Here is a tiny trained network, its code and every weight. The questions are about switching its units off for an input and a class, where a switched-off unit gives its printed mean instead of its output.

import numpy as np


def w(rows, s, z=0):
    codes = np.array(rows[::2]) - 128.0
    scale = np.full(codes.shape[1], s)
    scale[-1] = z or s
    return codes * scale


def f(y):
    return y / 2 * (1 + np.tanh(0.7978845608 * (y + 0.044715 * y**3)))


def log_softmax(a):
    a = a - a.max(-1, keepdims=True)
    return a - np.log(np.exp(a).sum(-1, keepdims=True))


def net(x, mask):
    res = np.array(x, float).reshape(1, 6) / 4 @ E
    y = f(res @ A[0][:, :-1].T + A[0][:, -1])
    res = res + np.where(mask, y, B[0][:, -1]) @ B[0][:, :-1]
    return log_softmax(res[-1] @ U[:, :-1].T + U[:, -1])


A, B = {}, {}
E = w([
[128,129,127,128,128,129,127],'x0',
[110,96,245,107,169,99,134],'x1',
[74,58,110,91,87,142,149],'x2',
[132,147,74,134,196,222,192],'x3',
[180,122,159,103,96,200,109],'x4',
[94,175,141,196,107,159,145],'x5',
],0.012)
A[0] = w([
[103,104,191,138,159,144,164,113],'neuron 1',
[70,69,135,130,69,137,130,84],'neuron 2',
[63,126,97,173,142,45,128,92],'neuron 3',
[89,123,197,107,145,111,105,85],'neuron 4',
[86,92,124,75,102,144,155,122],'neuron 5',
[36,83,124,118,77,151,139,120],'neuron 6',
[53,169,180,197,77,175,136,88],'neuron 7',
[97,101,177,122,120,85,109,197],'neuron 8',
[140,138,160,144,11,40,66,59],'neuron 9',
[156,127,127,130,83,95,151,251],'neuron 10',
[182,174,147,173,147,90,82,116],'neuron 11',
[179,119,179,128,43,205,88,91],'neuron 12',
[137,158,45,131,64,107,69,123],'neuron 13',
],0.012,0.011)
B[0] = w([
[103,126,109,129,69,180,151,171],'neuron 1',
[170,199,170,170,124,109,131,177],'neuron 2',
[75,167,118,62,141,65,162,209],'neuron 3',
[155,95,177,189,76,120,181,174],'neuron 4',
[164,170,120,70,124,130,102,183],'neuron 5',
[157,186,155,147,147,142,109,203],'neuron 6',
[176,60,140,45,154,140,96,187],'neuron 7',
[106,104,156,102,131,152,114,240],'neuron 8',
[169,144,2,149,173,193,173,239],'neuron 9',
[66,88,154,97,114,133,37,249],'neuron 10',
[158,207,186,83,105,143,109,182],'neuron 11',
[47,164,113,91,150,33,177,196],'neuron 12',
[127,78,244,131,91,167,179,230],'neuron 13',
],0.02,0.011)
U = w([
[126,181,48,115,154,188,196,194],'0',
[72,175,140,73,130,1,198,101],'1',
[179,248,180,129,80,97,75,114],'2',
[118,117,180,132,41,134,187,55],'3',
[82,147,161,99,152,134,78,254],'4',
[180,66,161,52,165,71,96,188],'5',
[100,109,125,176,118,100,24,66],'6',
[163,86,123,156,167,14,75,63],'7',
],0.0097,0.0079)

Each question gives the input, the list of numbers given to net, and the class t.
The units are the neurons (one row each of A and B). Each row of codes is followed by its name. A weight is (code - 128) times the scale printed after its matrix; where a second scale follows, it is the last column's (A, B and U).
mask holds one flag per neuron, in row order. A switched-off neuron (its flag False) gives its mean, the last column of its row in B, instead of its output. The means were averaged over made-up inputs and are rounded, as every weight is.
A unit's drop is (log p(t) with every unit on - log p(t) with that unit switched off) / (log p(t) with every unit on - log p(t) with every unit switched off).
The circuit of an input: a set's keep is (log p(t) with only the set's units on - log p(t) with every unit switched off) / (log p(t) with every unit on - log p(t) with every unit switched off). Starting from the 12 units with the biggest drops (on a tie, the unit counted first), units are removed one at a time, each time the one whose removal leaves the highest keep (on an exact tie, the one counted first), for as long as the keep stays at least 0.8.
circuit, biggest first: the units of the circuit, biggest drop first
unit that matters most: the unit with the biggest drop
top k neurons: the k neurons with the biggest drops, biggest first
drop when u is switched off: that unit's drop, to one decimal
input [2,-5,-3,-4,1,5], class 3: top 3 neurons -> [neuron 13; neuron 5; neuron 6]
input [8,-8,-4,-4,-7,6], class 3: top 3 neurons -> [neuron 13; neuron 12; neuron 5]
input [-3,5,-4,1,-4,-1], class 3: circuit, biggest first -> [neuron 4; neuron 1]
input [-6,1,-4,5,-7,-2], class 1: circuit, biggest first -> [neuron 9; neuron 10]
input [2,2,-7,2,-6,-1], class 2: circuit, biggest first -> [neuron 11]
input [3,6,-1,-6,-5,-1], class 0: top 2 neurons -> [neuron 9; neuron 13]
input [8,4,0,-8,8,0], class 0: top 2 neurons -> [neuron 9; neuron 3]
input [-3,-6,0,4,5,5], class 3: top 3 neurons -> [neuron 9; neuron 13; neuron 3]
input [-4,-8,3,2,-6,0], class 3: top 2 neurons -> [neuron 13; neuron 12]
input [-1,-1,7,-5,2,-7], class 2: top 3 neurons -> [neuron 2; neuron 6; neuron 5]
input [1,7,-4,-4,7,6], class 1: top 2 neurons -> [neuron 12; neuron 13]
input [-1,-8,-6,6,-3,-6], class 3: top 2 neurons -> [neuron 13; neuron 9]
input [4,-5,4,-5,-2,1], class 0: top 3 neurons -> [neuron 9; neuron 4; neuron 11]
input [2,4,-6,-1,8,-1], class 1: unit that matters most -> neuron 12
input [-2,-2,-3,5,2,7], class 5: top 2 neurons -> [neuron 7; neuron 9]
input [5,0,3,5,-5,6], class 5: top 3 neurons -> [neuron 9; neuron 7; neuron 12]
input [-4,1,-7,1,-4,4], class 2: top 2 neurons -> [neuron 11; neuron 12]
input [-5,-3,-2,5,-8,-6], class 1: top 2 neurons -> [neuron 9; neuron 3]
input [4,-5,-6,-6,-3,-5], class 0: drop when neuron 8 is switched off -> 0.0
input [-8,1,5,-8,1,4], class 0: drop when neuron 9 is switched off -> 2.0
input [5,-3,-8,-3,-5,-7], class 2: circuit, biggest first -> [neuron 11]
input [0,-2,1,0,3,7], class 5: drop when neuron 7 is switched off -> 0.7
input [-5,-3,6,-7,3,-6], class 0: drop when neuron 13 is switched off -> 0.0
